Below is a small trained network, with its code and all its weights. Each question gives an input and a target symbol and asks what happens when units are switched off, that is, made to give their printed mean instead of their output.

import numpy as np


def w(rows, s, z=0):
    codes = np.array(rows[::2]) - 128.0
    scale = np.full(codes.shape[1], s)
    scale[-1] = z or s
    return codes * scale


def f(y):
    return y / 2 * (1 + np.tanh(0.7978845608 * (y + 0.044715 * y**3)))


def softmax(a):
    e = np.exp(a - a.max(-1, keepdims=True))
    return e / e.sum(-1, keepdims=True)


def log_softmax(a):
    a = a - a.max(-1, keepdims=True)
    return a - np.log(np.exp(a).sum(-1, keepdims=True))


def net(x, mask):
    ids = ['ΓΘΞΨδεηλμ'.index(c) for c in x.split()]
    T = len(ids)
    res = E[ids] + P[:T]
    q, k, v = (res @ M[0].T for M in (Q, K, V))
    z = softmax(np.where(np.tri(T) > 0, q @ k.T / 3**0.5, -1e9)) @ v
    res = res + np.where(mask[0], z, O[0][:, -1]) @ O[0][:, :-1]
    y = f(res @ A[0][:, :-1].T + A[0][:, -1])
    res = res + np.where(mask[1:17], y, B[0][:, -1]) @ B[0][:, :-1]
    return log_softmax(res[-1] @ U[:, :-1].T + U[:, -1])


Q, K, V, O, A, B = {}, {}, {}, {}, {}, {}
E = w([
[168,105,136,166],'Γ',
[155,64,77,132],'Θ',
[124,150,182,88],'Ξ',
[117,147,161,65],'Ψ',
[202,18,87,98],'δ',
[149,116,134,130],'ε',
[138,103,94,19],'η',
[65,222,132,135],'λ',
[253,85,45,190],'μ',
],0.015)
P = w([
[146,44,215,241],'0',
[76,96,253,171],'1',
[172,133,156,175],'2',
[183,181,143,186],'3',
[217,166,140,196],'4',
[157,163,138,142],'5',
[171,171,146,169],'6',
],0.0064)
Q[0] = w([
[27,255,61,61],'H0',
[119,57,122,48],'H0',
[31,171,249,175],'H0',
],0.0057)
K[0] = w([
[16,133,140,119],'H0',
[97,109,3,223],'H0',
[170,120,88,96],'H0',
],0.0075)
V[0] = w([
[195,65,175,132],'H0',
[82,97,184,7],'H0',
[111,195,129,214],'H0',
],0.011)
O[0] = w([
[155,116,167,110,254],'H0',
[174,98,107,248,117],'H0',
[59,138,143,106,94],'H0',
],0.017,0.0054)
A[0] = w([
[130,167,136,127,39],'N0',
[120,195,139,39,76],'N1',
[124,62,215,217,65],'N2',
[210,155,140,61,52],'N3',
[63,187,161,91,76],'N4',
[148,119,196,103,63],'N5',
[217,121,137,120,35],'N6',
[84,94,44,141,3],'N7',
[200,184,55,198,86],'N8',
[27,96,28,87,4],'N9',
[134,192,53,170,79],'N10',
[134,171,182,126,145],'N11',
[104,10,92,148,190],'N12',
[2,85,106,32,63],'N13',
[152,240,37,157,155],'N14',
[72,63,148,60,139],'N15',
],0.0086,0.0055)
B[0] = w([
[204,21,123,205,99],'N0',
[58,47,110,203,214],'N1',
[146,254,57,112,215],'N2',
[90,84,15,242,253],'N3',
[135,46,143,183,176],'N4',
[219,37,87,208,187],'N5',
[103,153,70,177,237],'N6',
[255,96,74,164,105],'N7',
[86,170,99,30,212],'N8',
[198,87,128,100,131],'N9',
[156,16,203,189,121],'N10',
[185,76,121,130,190],'N11',
[147,240,167,82,201],'N12',
[162,135,71,226,205],'N13',
[73,85,182,99,154],'N14',
[61,148,154,59,221],'N15',
],0.007,0.0044)
U = w([
[180,61,87,126,37],'Γ',
[187,98,94,48,107],'Θ',
[191,144,103,118,159],'Ξ',
[172,125,120,67,203],'Ψ',
[242,71,75,130,3],'δ',
[174,87,123,70,206],'ε',
[145,182,2,74,161],'η',
[124,177,67,170,131],'λ',
[132,133,62,113,70],'μ',
],0.009,0.0054)

Each question gives the input, a string of symbols that net reads in full, and the target symbol t.
The units are the heads (3 rows each of Q, K, V and O) and the neurons (one row each of A and B). Each row of codes is followed by its name. A weight is (code - 128) times the scale printed after its matrix; where a second scale follows, it is the last column's (O, A, B and U).
mask holds one flag per unit, heads first, then neurons. A switched-off unit (its flag False) gives its mean, the last column of its rows in O or B, instead of its output. The means were averaged over made-up inputs and are rounded, as every weight is.
A unit's drop is (log p(t) with every unit on - log p(t) with that unit switched off) / (log p(t) with every unit on - log p(t) with every unit switched off).
The circuit of an input: a set's keep is (log p(t) with only the set's units on - log p(t) with every unit switched off) / (log p(t) with every unit on - log p(t) with every unit switched off). Starting from the 12 units with the biggest drops (on a tie, the unit counted first), units are removed one at a time, each time the one whose removal leaves the highest keep (on an exact tie, the one counted first), for as long as the keep stays at least 0.8.
units of the circuit, in order: the units of the circuit, biggest drop first
top k neurons: the k neurons with the biggest drops, biggest first
drop when u is switched off: that unit's drop, to one decimal
input δ δ η, target δ: units of the circuit, in order : (H0)
input η η ε, target η: top 2 neurons : (N8 N2)
input Γ μ Γ Ξ, target Γ: top 3 neurons : (N1 N4 N5)
input η η η Γ, target η: units of the circuit, in order : (H0 N8 N2)
input δ δ Ξ, target δ: units of the circuit, in order : (H0 N5)
input δ δ δ Γ, target δ: units of the circuit, in order : (H0 N5 N15)
input η η δ, target η: top 4 neurons : (N8 N2 N6 N12)
input η η η, target η: top 2 neurons : (N8 N2)
input δ μ μ Θ Ξ, target Γ: top 4 neurons : (N1 N3 N5 N4)
input η η δ Θ μ, target η: top 3 neurons : (N6 N3 N8)
input ε Ψ Ξ Ξ η η μ, target η: top 2 neurons : (N8 N6)
input Θ Ψ η η η Γ, target η: drop when H0 is switched off : 0.9
input μ Ξ δ, target Γ: drop when N13 is switched off : 0.4
input η η Ξ Ξ, target η: drop when N8 is switched off : 1.0
input μ μ μ Ψ η, target Γ: top neuron : (N1)
input μ η δ, target Γ: top 2 neurons : (N1 N3)
